Both labels of each row
[-13 -27 -12   0  -5  -6  11  -3   0 -16 -13 -26   3  10  -8   3   4  58
  -2  -3   5  11   7   7   0 -20   2   1 -21   3  10  -8   4   8  -1  12
   5   2  -3   3   1  19   3  -3 -14  -1   4] -> (91) nasod
[-14 -20  -3   0  -3  -5  14   0  -3  -8 -16  -3 -19  -7  -6  -2   8  61
   2  -9   8   7   2   5  -1 -12  10  -4 -15   6   5  -7   7   5   1   1
 -11   5  -4  -2  -3  15  -1  -6  -3  -8  -5] -> (85) zaf
[ 16  10 -20   3 -26   5  12  11  -1  -3  -6   1 -46   4  -1   1  -8  19
 -15  -9   4   6   9   2   3   4  -5  -8   6  -8  33  -1  -4   9  -9  -2
  10   2   0 -21 -14  33   8   4  10 -24  12] -> (84) zaf
[-26 -26 -18  -2 -16   5  20  -7  -5  -8 -21 -30  -6   1   2  -6   2  73
   6  -2  10   2   3   1  -5 -25  14   6 -30   9  -8  -2  13  15   0  15
 -24  -1 -10   7  -4  11   4   4  -7  -7  -5] -> (91) nasod
[  9  -6  12  -2   7  -4   5 -14 -13  -8   0   5 -22  -2  -2   1   4  19
   3   7  12  -8  -1   7   0 -17   4  -4   5 -14 -22  10  12   8   7   8
 -34   5  -5  11  -8 -20 -10  -2   0  -3  -7] -> (91) nasod
[ -5 -11  11  -7  21  -4  -4 -14  -7  -7  -2 -23   4   9   2   3   3  -8
   1   3   1  -8  -1   2  -6  -6   6  -5  15  -7  -3  -1   8   0   9   7
 -10   1   0   4  16 -18  -2   5 -11  -6   2] -> (91) dogas
[  7  18 -23   7  -1   3  -4  22  -5 -11   4  -3 -40   3  -2   1  -5 -34
  -7  -2   3   2   3 -11  -1  19 -15   1   3   3  18   3  -1   3  -9 -13
  -7   4  -7 -18 -17  -7  -1   7   6 -28   0] -> (84) zaf
[ -8 -18  -5   3   4  -4  16 -11  -2  -8  -7 -21  -7  10   3  -3   4  55
   9   3   2   0   5   2  -4 -23   7   3 -10   8  -8  -3  10   4   4  15
 -16   0  -6   9  -5   5   9  -1  -9  -5   8] -> (91) nasod
[  0 -17 -15  -1   6   0   8  -1  -6 -11 -11 -17 -11   5  -2  -3   7  18
   1   1   4  -5  12  -2   0 -17   0  -2 -22   7  -4  -1  14   0   4   4
 -15   6 -10   5 -14  -6   3  -1 -13 -13   3] -> (91) zaf
[-15 -16   1  -2   5  -3  11  -5   3  -1   5 -10   2   0  -6  -2  -1  54
  14   0   4   4  11   3  -2 -21   6  -2  -8   7  -8  -4  -2   5   0  11
   5  -9  -1   1   9  18   8  -2  -7   0  -6] -> (91) nasod
[-14 -22 -11   6 -13   1   9 -11  -3  -6 -20 -25 -17   5  -1  -5   0  72
   2  -6   3   1  12   2   5 -26   8   2  -8   5   8  -3   6  11  -3  14
 -10   1  -2  -2   4  15   5   2  -2  -4  10] -> (91) Kodif
[ -5 -13   2  -4   2  -2   5 -13  -5  -3 -13 -12  -7  -4  -1  -1   8  27
   2  -1   8  -1   6   9  -3 -22   3 -11 -15  -2   6   1   7   5   0  10
 -13   0  -2   7  11   0  -2   2 -10  -2   0] -> (91) Kodif
[-26 -14 -18  -2 -23  -2  16   0  -2  -7 -17 -30 -18   1 -11  -7  -5  73
   0  -5  13   7   8  16  -6  -5  12  14 -19   3  -3   0   6   6   1  15
  -4   0  -3   2 -10  18   8  -1  -2 -13   5] -> (91) nasod
[-19 -22   8  -5 -15  -6  16  -7   0  -6 -10  11 -30 -11   2  -6   1  73
  -4  -6  17  13   0  12   5 -25   8   0 -10  12   4   0   4  14   3   3
 -19  -1  -4   6  -6  15  -5  -8   3   1   1] -> (85) Kodif
[ -7 -17   4  -5  11   0  14  -6  -7 -10  -8  -5 -16  -3  -4  -5   0  46
   9   1  10   8   4   2  -3 -19   9   0 -10   9 -10   3  12   7   8   5
 -28  -2  -6   7  -9 -11  -3  -6  -9  -3   7] -> (91) nasod
[ -4  18   0   1 -15   2  -9   8   6   1   6   5 -10   1   5   3  -4 -10
  -8  -4  -4  -1  -3   1   8  15  -6   3  10 -11  12   3 -11   1  -4   0
  12   9   6 -12  -6   8   0   2  11 -10  -4] -> (84) Kodif
[-20 -24  -9   0   5  -7   9   2  -3 -13 -16 -26  -7   2  -4   4   3  52
   9  -9   9   9  -3   3  -1  -9   6   3 -17  18  16  -3   6   0   3   7
  -6   7   0  -6   8  14  -1  -6   3 -14  -8] -> (85) zaf
[ -2 -14   3   0   4 -13   8  -8  -6  -8  -3 -11 -11   7  -1  -3  -5  59
  12   5   5   2   5   4  -3 -13   6   2  -9   4 -11  -4   5   9   2   9
  -7   0  -5   7  -5   6   4   0  -5  -2  14] -> (91) nasod
[-14 -15  -7  -1 -21   2  15  -5 -10 -13 -15 -14  -7   4   5  -6   2  59
   2  -6  12   1  -4   3   0 -21   5   3 -12   7  -1   3  12  17   4  17
 -28   4  -3  -2 -13  -1  -9   2   1  -2 -13] -> (91) Kodif
[-12 -16   8   3  11 -11  10   5  -1 -10  -2   0  -9  -4 -10   0   3  46
   1  -4  18   7   6   2  -4  -5   7  -2 -18   7 -15  -1   3  -3   7  -2
   0   3   0   1 -13  20  -1 -10 -11 -12  -1] -> (85) dogas
[-30 -27 -13   0   8 -11  17 -11   2  -9 -20 -42 -17   8  -9  -2  -3  73
  -7  -5   9   9 -11   6  -7 -12   7   5 -17   9  14  -8   5  -1   5  12
   1   2  -2   3  24  21  10   2 -10 -17  14] -> (91) nasod
[ -9  13 -22   1 -23   4   4  20  -6 -13   6  -6 -30  -1   6  -1 -10  18
 -13  -2   4   7  -5  -5  -3  15  -6  14   6   8  18   7  -2   5  -1  -8
  -5   3  -2 -22 -16   6   3  -2  15  -9   3] -> (84) dogas
[-18 -21  -8  -7  10  -2  15   7  -4 -18 -13  -6 -18   1   0  10  -1  48
 -19 -13  16   5   2   3 -12 -11   3  -3  -8  27  15   0  13   2   8   2
 -13   5  -3  -4  -2   6 -11   0  -6 -14  -1] -> (85) dogas
[-11 -21   0   0   7  -9  12 -11  -4  -5 -11 -19  -5   5  -5  -1   2  50
  29   7   4   1  15   8  -3 -19   8  -2 -11   0  -1   1   1   8   2  11
  -9   0  -2   8  16   4   5  -7 -16  -3   4] -> (91) zaf
[-14 -23  -1   1   8  -9   8  10  -3  -7  -7  -7 -11  -2  -4   2   6  43
  -3  -6  13  -1   2   6   0 -12   6  -5 -14   6   0  -1   5   3   5   7
 -11   4  -4   0   2  10  -3  -4  -6 -13  -5] -> (85) dogas
[ -4   6 -30   1 -24   3   5  21  -6 -14  -8  -7 -46   2   1   3  -7  20
 -14 -10   6   9   2  -4   0  10  -4   4  -8   0  26   9  -3   5  -3  -2
   1   8  -4 -22 -18  19  -2   2  10 -37   0] -> (84) dogas
[ -1  17 -14   3  -7   6  -3  22   7  -1   8  11   3   2   0  -1  -5 -17
  -1  -2  -3   6  -2  -7   0  26  -3   7   5  -4   5   2  -3  -5  -5  -7
  23   4   0 -11 -14   6  -1  -1   7  -9   5] -> (84) zaf
[-11 -15 -10   0  20  -3  13   4 -17 -10 -15  -6 -28  -8  -1   1   3  37
   2  -1  16   3   4  -2   0 -15   7   4 -10  24  -5   3  10   6   8  -6
 -24  -4  -6  -2 -13  -7  -5  -5  -4 -17   5] -> (85) dogas
[-23 -23 -10  -2  -9  -6  16   4  14 -13 -20 -13 -25  -4  -2  -1   0  70
  -3 -11  13   7   4   5   0 -20   8  -6 -15  12  21  -2   1   5 -10   7
  -7  13   2  -6   5  14  -2  -3  -2 -12   0] -> (85) Kodif
[ -4  15  -9   1 -15   5   0  18   2  -3   2  -2 -10   2   2   0  -7  -1
  -2  -4   0   3   2  -4   0  20   0  10   6  -2   6   2  -6   1  -1  -4
  14  12  -1 -12 -10  12   3   2   3  -3   1] -> (84) dogas
[  8  26 -17   3   3   8  -2  27  -9 -16  -4   9 -30   5   5   0  -9 -31
   1   3   6  -6  -2  -7  -3  21  -6   7  19  -2   3   2   0  -9   1  -9
  10   6  -6 -13 -28  -5  -7   0   6 -21  -1] -> (84) dogas
[ -9  17 -33   0 -32   7   9  19  -3  -8 -15 -10 -52  -2   8   4  -9  26
 -18  -9   8  17   1  -4   1  12 -13  15   2  -4  27  -3  -1   5  -6  -7
  -7   7  -5 -26 -13  15   5   9  14 -26   5] -> (84) nasod

Both labels of each row
[  8  -1  10  -3  14  14  16  11  -1  -2  26 -14 -11  -7  -3   1  -4 -26
   4 -18   5   6   2   5 -22  10 -14  -5  15  16 -34   2 -15  11   9   4
  20 -11   3   9 -11  -6   7  -5   7  12   6] -> V K
[-10   7  -3  -4   0  -3  -5 -11 -14   3 -13   2  -8   2  -9   8   2  29
 -18   2  -7 -10   3  -4  17 -13  -1 -11  -8 -16   7   0   9  20  19  16
   5   3  -5  -2  21   0 -12   0   6  -5   8] -> T D
[-19  15   4 -10   4   6  13 -11   4  -8   3  18  -3  12  -3  17   1  33
  -7  -7   5 -17  -3   0   9   6  12  -3  -2 -13  10   0   0  14  11  20
   3   7   3  -6   7  -4 -11   0   6   4  -2] -> B D
[  6   2   6   1  -2  -7   1  13 -22  -1  13   1  -5   8  -7   0   2  12
  -2   4   5  10  -7 -10  -6   9  -9 -14  -5   0 -18  -5  -7  15  10  -2
   8   0   0  -2  -3   1  12  -3   0  -1   8] -> Z M
[ -6   4  -2  -7  12  18   4 -10   5   6 -18 -27  -5   4  -7  -2  -1   0
  -4  -7 -12   3  12   3   4  -7  -7  -1   6   0   1 -11  14  16  12   0
 -10   2  -1  15  18  -7 -16  14   6   5  -1] -> Q Y
[ -7   6   4   1   4  16  13   7   6 -19  21  -9   0   3   6   2  -2  -6
  -7  -7   5 -19  -1   6 -14   8  -1   0  15   9 -17   3 -10  11  11  14
  18  -9   8   5  -7  -2   8 -19  -1   4   4] -> B K
[  0   3   4   8   3   5   1  17 -11 -10  13  -9   6  -4   5  -8  -7   7
  -4   1   2   6   3  -7 -16  -1  -9  -3   7   6 -20  -8  -4  13   9  -3
   7  -2   9   6  -3   3  17 -13  -6   0  12] -> Z K
[  2  18  -7   7  -2  -4  -3   1 -21   4  -4   3  -2  10  -5   0   1  20
  -9   0  -8  -4  -5  -4   9  -2  -7 -10  -7 -12   9  -1   6  17   7   5
  -5   8   4  -2  12   0  -2  -3   2  -5   6] -> Z D
[ -1 -20   9   0   3   2  18   1  12  -6  21 -18   2  -6  -4   5  -1  -6
   1  -4  23  -5   5   2  -9   1   0  -5   8  10 -11  -5 -14   3  12   3
  15  -3   1  -2  -8  -6  -7   6  -1   4  -2] -> V M
[  5  -2   4  -3   1   6  14  17   0 -24  26   1  -1  -2   2   3   0  -9
   0  -6   8  -2  -2  -2  -3  11   1  -1   8   3 -23   4 -19   6   9  11
  21  -5  10   2 -21 -10  11  -4  -2  10   4] -> B K
[  5  -6   0  -9  -9  -8   8  11   0 -19  12  -5  -2   3  -2  11   3  20
   0  -1  25  -6  -9  -4  13   1   9  -6  -2  -3   5  -3 -15  10  17  10
  23   5   3  -4  -4  -2  -2  -5  -1   5   1] -> B M
[-23  33  -4 -11   8  14   6  -2  -7   7  -6  13  -5  22  -1   8   2  36
 -15  -5 -18 -12   7   0  12  -3   8  -4  -4 -16   8   2  11  30  15  18
   5   7   8  -2  18   7  -6  -1   2   1   4] -> T D
[  1 -13   6  -6   1   4  10  -7  12  -1   0  -9  -2  12  -1  10   0   4
  -4  -2  11 -11  11   4   6   1   5  -4   4   2  10  -3  -3  10   4   6
   8   9   1  -2   5  -4 -13  -5   4   2  -2] -> V D
[ -5   2  -1  -1   2  -6 -18   3 -19  10  -5  11   0   6   1   3   0  16
  -1   1 -10   9  -1 -11  15  -2  -3 -13 -11 -11   1  -5   6  23   6  -1
  -1  10  -3   3  25 -15   5   6   5  -8  10] -> Z D
[-14   4   2  -2  -3 -10   4 -14 -19  15 -13   0  -4   6   7   2  -6  27
 -15  -3  -5  -4  -6  -4  -2  -6   1 -10  -9  -1  11  -5  15  16   9   0
  -9   9 -21  -8  35  -2  -4  -2  -2 -10   9] -> Z D
[-13  19  -4 -21   3   1  10   8  12   1  -4   3  -8   9   7  14   8  19
   1  -6  -9 -10   8   1  16   5   7   1  -3 -11  15   1  -2  18   7   7
  12   9  -5   2  14  -8   1 -21   6   9   4] -> B D
[ -8  16  -3 -27   4   2  -2   4  -9   1 -15  -6  -1  14  -6  -1   2  32
 -15  11 -15   0  -1  -8  12  -4   2  -7  -7 -12  11  -3   8  26  16   7
   3  11   1   2  10   2  -5  -1  -1   0   2] -> Z D
[ 12   2   1   1  -4  -2  -2   2  -3   6   2  -1  -4  -4 -10   7   5  13
 -12   4  15 -13   9  -2   9   5  -5 -15   4 -11   5   0 -14   8   4   6
  11   6  -2  -6 -12   1 -21 -25   3  -4  -7] -> B D
[-11  34   2 -11   0  20   4   1  23  12  -2 -11 -12  14   3  10   3   8
   2  -3 -10 -17   4   9 -15  -3   6   8  17  12  11   3  -7  23  10  10
  12   0  -1  -3 -10   4   5 -30   0   9  -6] -> V Y
[ 10 -19   8 -15  -5  -9   5   4  13  -6  29 -11   3 -12  -7   8   5   7
   2   4  19  -2   8  -2 -12   7   1  -6   3   6 -14 -11 -18   8   9   5
  18  -5  -2  -3 -15  -6  -2 -12   4  13   2] -> V M
[-17   6  -7  -1   5   2   2  -5  -3  13  -9  10   2   2   1   4  -3   2
  -2  -1 -15   3   5   0   9  -4   1  -6  -3 -10  -2   1   7   9  -1   1
  -3   3   2   1  19   0   0   2   8  -5   3] -> Z Y
[ -3  -3  -3 -16  -9  -2   5  -4  18  -2  -8  -3  -9  -2  -4  18  11  16
  -5  -2   7 -18  13   6  16  -2   6   2   2  -6  12   5  -3  16  17  17
  12   7  -3  -2   4  -1 -17 -23   2   9  -1] -> B D
[-14  32   0  -6  17  18   9   0   3  12 -21  -8 -15  18   1   2   3   6
  -9 -14 -22  -9   9   7  12   6  -7   7   4 -12  15  -1  13  20   5   5
 -10   9   1   4  22  -9 -12  -6  13  16   0] -> Q Y
[ -8   7   1 -23   9  14  12  -1  15  -2 -11 -21  -1  10 -15   7   1   7
   2  -7  -4  -1  10   2  11   9   0  -4   2  -4   7  -7   9  21  10   4
  -2  10   7  16   1 -12 -13   9   9  19  -4] -> Q D
[ 11 -24   3   9  -5 -13   4   5   7 -14  10  -4   9  -7  22  -1   6 -10
  -4  -5  22 -15  10   0  10  -2   5   2   1   1   3   1  -1 -10  -2   2
   8   1  -2   1   1  -3  -3  -4  -8   5  -1] -> V M
[  9 -16   5 -13  -8  -4  12   4   1  -9  11  -7  -6 -15  -7  13   6   3
   6   2  14   0  -4   0   8   8  -5  -5  -1  -2  -5   1 -21   3   8   7
  17  -2  -8  -1 -12  -8  -5  -5  11   6   3] -> V M
[-15  30  -1   5  11  17   3   6  -7  -2  -1  -4   1  17   6  -3  -1  10
 -15 -14 -11 -11   8   0   0  -3  -8  -3   1  -5 -10   0  10  20  10   8
   0  -1   3   2   9   2   6 -10  -4   3   5] -> T Y
[  1  -4   0   5   1  -3  10  13 -17 -12   3   2   2   2   3   1  -4   4
  -4  -6   7   3  -1 -12  14 -15  -4  -2  -9  -5  -5  -2   4   7   9  -1
   6  -3   5   6  13 -11   6   9  -1   4  13] -> T M

Both labels of each row
[  3   0  -8 -20  -3 -12  27  -7  -7   0   9   9  10   6  -6   7   5   6
  -2  13 -22   5  47  -1  -7   2   0  36  -2  -4 -11  -5   4 -11  -2  15
  19   8  14  -7  12   6  -5   1  -4 -11   0] -> R H
[  6 -22   6  29   0 -13 -11  13 -11  23   1  -5  -1  -9 -14   4  -2  10
  -4  28 -17   1 -36 -19  -2 -15  24   5  -3  -2 -18   6  -7   0  -2  14
 -15  -6  -5   2 -20   3  12 -17  -5  -4   8] -> S F
[-13  -2  -2  18  -4 -37 -12  -8 -11  28  12 -33  13   2 -33   0   5   5
   3  26 -25  -2 -52 -22 -16 -20   7  15  10  -9 -29  15 -25   2   0  20
   0  -1   0  -4   5   6   4 -15 -10   4  11] -> R F
[  7  -5 -11 -47  -5   8   6  -9  10  -4  12  18  12  19  -6  -5   4   3
   4  -9  -3  -3  51   3  -1   9  -1  32   9  -6  14  -1  -4 -10  26  13
  10  10  21  -7   4   4   3   1  -1  -2   0] -> A H
[ -2   7   4  24  -1 -17 -10  -5  -6  13   2 -10   0  -7 -17   8   2   3
  -2  20 -13   3 -34  -7   1  -6   1  13   4  -2 -19   6 -12   4  -8  14
  -4  -2  20  -2  -2  -5  -6 -14  -7   4  -1] -> R F
